Below is a small trained network, with its code and all its weights. Each question gives an input and a class and asks what happens when units are switched off, that is, made to give their printed mean instead of their output.

import numpy as np


def w(rows, s, z=0):
    codes = np.array(rows[::2]) - 128.0
    scale = np.full(codes.shape[1], s)
    scale[-1] = z or s
    return codes * scale


def norm(h):
    return h / np.sqrt((h * h).mean(-1, keepdims=True) + 1e-5)


def f(y):
    return np.maximum(y, 0)


def log_softmax(a):
    a = a - a.max(-1, keepdims=True)
    return a - np.log(np.exp(a).sum(-1, keepdims=True))


def net(x, mask):
    res = np.array(x, float).reshape(1, 3) / 4 @ E
    u = 0
    for l in range(3):
        y = f(norm(res) @ A[l][:, :-1].T + A[l][:, -1])
        res = res + np.where(mask[u : u + 8], y, B[l][:, -1]) @ B[l][:, :-1]
        u += 8
    return log_softmax(norm(res)[-1] @ U[:, :-1].T + U[:, -1])


A, B = {}, {}
E = w([
[150,174,39,68,181],'x0',
[37,198,173,136,101],'x1',
[184,149,229,128,254],'x2',
],0.0058)
A[0] = w([
[144,59,108,219,98,107],'0.n0',
[138,172,118,178,182,172],'0.n1',
[184,172,190,141,190,40],'0.n2',
[134,135,74,26,150,17],'0.n3',
[134,101,145,139,105,11],'0.n4',
[1,186,110,97,88,68],'0.n5',
[101,56,165,146,103,3],'0.n6',
[6,180,123,127,12,122],'0.n7',
],0.0084,0.0019)
B[0] = w([
[206,149,153,108,86,194],'0.n0',
[51,79,109,84,95,173],'0.n1',
[67,69,175,120,82,211],'0.n2',
[114,186,59,31,146,174],'0.n3',
[188,133,132,115,73,141],'0.n4',
[168,1,43,176,189,210],'0.n5',
[192,212,147,166,182,167],'0.n6',
[153,72,127,205,236,253],'0.n7',
],0.0077,0.0065)
A[1] = w([
[147,98,143,138,162,36],'1.n0',
[101,145,120,155,72,2],'1.n1',
[113,151,150,48,163,73],'1.n2',
[61,153,158,136,146,161],'1.n3',
[255,151,144,147,90,129],'1.n4',
[175,166,172,161,50,56],'1.n5',
[106,182,143,115,151,59],'1.n6',
[105,190,99,69,128,48],'1.n7',
],0.0081,0.0023)
B[1] = w([
[144,174,133,141,130,181],'1.n0',
[80,150,213,192,91,128],'1.n1',
[185,125,93,221,103,184],'1.n2',
[225,63,159,93,154,184],'1.n3',
[105,233,99,109,2,252],'1.n4',
[132,99,91,232,134,182],'1.n5',
[148,101,133,145,62,138],'1.n6',
[5,100,45,158,219,165],'1.n7',
],0.007,0.0039)
A[2] = w([
[122,199,180,176,54,73],'2.n0',
[140,168,171,208,92,131],'2.n1',
[112,147,66,11,112,146],'2.n2',
[179,103,249,101,183,124],'2.n3',
[212,162,134,158,15,97],'2.n4',
[131,142,41,170,160,44],'2.n5',
[135,140,106,77,76,2],'2.n6',
[87,158,3,174,58,167],'2.n7',
],0.008,0.003)
B[2] = w([
[172,72,72,135,108,183],'2.n0',
[199,137,33,77,118,197],'2.n1',
[53,233,162,2,175,193],'2.n2',
[106,154,156,118,31,251],'2.n3',
[128,222,73,173,99,234],'2.n4',
[89,67,167,147,118,206],'2.n5',
[76,157,164,75,103,142],'2.n6',
[106,92,217,185,159,254],'2.n7',
],0.0075,0.0052)
U = w([
[98,61,253,109,64,159],'0',
[85,210,110,88,95,117],'1',
[184,118,154,80,165,80],'2',
[130,10,78,233,218,172],'3',
[30,126,85,43,247,135],'4',
[233,168,72,204,54,153],'5',
[171,129,187,185,179,84],'6',
[142,156,148,150,172,4],'7',
],0.016,0.012)

Each question gives the input, the list of numbers given to net, and the class t.
The units are the neurons (one row each of A and B). Each row of codes is followed by its name. A weight is (code - 128) times the scale printed after its matrix; where a second scale follows, it is the last column's (A, B and U).
mask holds one flag per neuron, layer by layer. A switched-off neuron (its flag False) gives its mean, the last column of its row in B, instead of its output. The means were averaged over made-up inputs and are rounded, as every weight is.
A unit's drop is (log p(t) with every unit on - log p(t) with that unit switched off) / (log p(t) with every unit on - log p(t) with every unit switched off).
most important unit: the unit with the biggest drop
k most important neurons: the k neurons with the biggest drops, biggest first
k most important neurons of layer l: the k neurons of layer l with the biggest drops, biggest first
drop when u is switched off: that unit's drop, to one decimal
input [7,0,8], class 4: most important unit -> 0.n3
input [-4,2,-3], class 3: 2 most important neurons -> (0.n7 0.n5)
input [0,-8,2], class 1: 2 most important neurons -> (0.n7 0.n5)
input [6,-3,7], class 4: 2 most important neurons -> (0.n3 0.n7)
input [5,-3,8], class 0: 3 most important neurons -> (0.n2 2.n3 0.n5)
input [4,1,4], class 4: 4 most important neurons -> (0.n7 0.n1 0.n3 1.n7)
input [2,-6,-8], class 1: 2 most important neurons of layer 2 -> (2.n2 2.n4)
input [1,-7,2], class 1: 2 most important neurons -> (0.n7 0.n5)
input [0,-7,-6], class 1: 2 most important neurons of layer 2 -> (2.n2 2.n6)
input [0,-4,-5], class 1: 2 most important neurons of layer 1 -> (1.n2 1.n5)
input [0,-8,-1], class 1: drop when 2.n2 is switched off -> 0.2
input [7,-8,8], class 4: drop when 0.n7 is switched off -> 0.3
input [6,5,-6], class 3: drop when 2.n1 is switched off -> 0.0
input [-6,-1,6], class 0: most important unit -> 0.n2
